[[-74 -54   5  36 -22 -76 -34  30]
 [ -9  -8 -16   1   3  17   9  -5]
 [ -7  -5  -7  -5   5   4  -8   1]
 [ 23  57 -39  19  40 -72 -65 -27]
 [ 12  -7  -5 -17  38  -1  35  -1]
 [ -2   5 -23   9  31 -17  28   8]] → -7

[[ 52  58 -48 -60  53 -56 -42  52  54 -53 -60 -51]
 [-52 -47  44  48 -57  51  39 -49 -47  56  50  42]
 [-52 -54  47  48 -54  51  40 -42 -52  41  44  50]
 [-27 -22  20  13 -25  23  15 -21 -24  21  20  17]
 [ 42  50 -31 -46  44 -36 -42  45  39 -44 -38 -38]
 [-57 -51  54  53 -55  52  52 -51 -55  53  53  61]
 [ 36  37 -37 -39  36 -22 -49  37  32 -33 -34 -39]
 [ 40  41 -38 -41  46 -35 -31  42  40 -40 -38 -36]
 [-70 -68  70  68 -67  72  71 -76 -63  67  74  66]
 [-32 -48  50  53 -51  41  42 -51 -51  52  47  46]] → -52

[[ 12  -4  40 -21  -5  11 -22 -22  11  -9  -8]
 [-10  21  -7 -31  43  10 -28   4  24  11  -7]
 [ 22  16  13 -10 -11 -17  -9  14  23  -8   8]
 [ 27  19  16 -25   3 -18 -19  15  36 -10  13]
 [ -9   3  21 -18  27  -2   1 -26  -2   8  18]
 [-26   8 -64  28 -16  24   5  27 -17   9 -40]
 [ 17   2  35 -27   7 -12  -7 -20  15 -12  24]
 [ 36  37  66 -51  35 -46 -30  -7  52  -2  47]
 [ -1 -14  -6  34 -32   4  22  22 -15   8 -15]
 [-42  -8 -32   3  10  24  15 -43 -42  -2  -6]] → 22

[[  3   1 -33 -22   5  14 -11 -10 -15 -20 -53]
 [ -4  21  -5  24  30 -41   5   4  -7   3   6]
 [  7  33 -50  47  -2 -19   4   8  22   7  41]
 [ 15  22  11  17  22 -30   7  -5 -32   9  30]
 [ -1   2 -19 -21   1 -24 -19  -3  -3 -34 -57]
 [  9   4  25 -19   7  -6 -17 -12  -4  -5 -21]
 [  1  -7  28 -15   3  22  -4  -4  11  -9   2]
 [ -1   5   6  -6   2   1  -3  -6  -9  -2 -13]
 [  3   2  13 -27  15   3   1 -26   3 -30   9]] → 7

[[ 32  36  27 -32  43 -30 -37  34  29]
 [-49 -47 -34  42 -63  57  48 -56 -47]
 [ 31  24  12 -21  24 -13 -26  25  24]
 [-40 -49 -33  40 -41  47  33 -50 -55]
 [-51 -54 -40  48 -48  40  51 -63 -58]
 [  1   6  -5   2  -6  15   3  -6   7]] → 31

[[-22  24  32  16 -14  19  -7 -18  35 -17   9 -37 -29 -22]
 [ 27  -6 -17 -24  17 -31 -10  -1 -62  12   6  38   7  -3]
 [-13 -27 -31   2  -6  19  24  28  47   9 -22   0  32  35]
 [ 22 -23 -38 -24  16 -20   5  17 -37  13  -8  38  28  21]
 [ 25  11   7 -15  15 -30 -20 -17 -65   1  15  24 -12 -20]
 [ 27   5  -4 -20  17 -32 -16 -11 -66   6  12  30  -5 -14]
 [ 13  26  26  -2   8 -22 -25 -28 -50  -8  21   4 -30 -34]
 [ 11  26  31   0   6 -19 -25 -29 -44 -10  21  -2 -32 -36]
 [-23 -14 -11  14 -14  21  21  19  50   0 -16 -20  16  23]
 [ -7 -30 -36  -4  -2  14  24  29  35  12 -22   8  33  36]] → -13
---
[-651  843  379 -687] Answer: 379

[[51 31 16 71 80 66]
 [39 37 41 40 40 40]] Answer: 80

[14 35 86 92 74 53] Answer: 74

[[9 6 3 4]
 [2 3 3 8]] Answer: 3

[[66 30 32 30]
 [67 29 30 29]
 [21 87 84 87]] Answer: 32

[7 1 6 2 2 6] Answer: 2

[96 98 13 85 18] Answer: 85

[[-44 -48 -46 -44]
 [ 33  40  36  33]] Answer: -46
---
Input:
[[ -3   5  -1   3 -18  10]
 [-12  12  13  16 -60  13]]
Output: -60

Input:
[[ -2 -49 -29 -20   4 -28 -31]
 [  4 -43 -22  -7  31 -22  -9]
 [-11 -38 -28 -34 -45 -26 -58]]
Output: -26

Input:
[[ 56 -17 -57 -17]
 [ -6   2   5   2]
 [ 55 -16 -55 -15]]
Output: -55

Input: [ 47 -70  -3 -25   1]
Output: -25

Input:
[[ 15 -59   2   5]
 [ 13 -37   7 -10]]
Output: 7

Input:
[[ -2   1  -9   5]
 [ 22  37 -50  29]
 [ 60   3 -61  -6]]
Output: -61

Input: [-13   4  57  47 -16  18 -29]
Output: 18

Input:
[[-24 -42 -25  72  -8]
 [-11 -11 -36 -60  -9]]
Output: -60

Input: [-65  25 -32 -10  68]
Output: -10
---
-5.90	-19.72	-12.91	10.33
-17.29	15.15	18.20	2.20
-> -19.72

-105.544	-4.424	149.579	63.400 -> -4.424

1.69	-1.18	0.24	-1.34 -> -1.18

-0.10	-0.01	-0.05	0.22
-0.01	0.19	-0.11	0.02
-0.16	0.08	0.13	-0.15
-> -0.01

-13.8	8.6	14.1	5.1 -> 8.6

-16.735	14.294	2.153	15.315 -> 14.294

-8.334	8.157	-3.554	-10.578
6.857	-22.442	12.374	4.801
13.189	-22.097	11.467	-22.008
-> 8.157
---
Q:
[[31, 13, 37, 28, 42, 32, 53],
 [44, 36, 31, 31, 53, 55, 70],
 [60, 91, 33, 58, 59, 76, 36]]
A: 44

Q:
[[939, -387, 135, -773],
 [784, -217, -180, -599]]
A: 939

Q:
[[634, 85, 104, 868, 859, 149, 223],
 [902, 388, 442, 334, 385, 42, 52],
 [181, 380, 84, 734, 354, 589, 224]]
A: 902

Q:
[[35, 63, 54, 54, 42, 60],
 [76, 14, 34, 32, 55, 37],
 [26, 78, 47, 60, 38, 65]]
A: 76

Q:
[[7, 4, 1, 6, 2, 1, 6],
 [1, 6, 1, 3, 5, 8, 7]]
A: 7

Q:
[[62, 73, 69, 97, 91, 23],
 [61, 60, 73, 59, 92, 30],
 [62, 63, 65, 59, 70, 48]]
A: 61

Q:
[[213, 330, 813, 264, 460, 289],
 [269, 231, 618, 217, 63, 239]]
A: 213
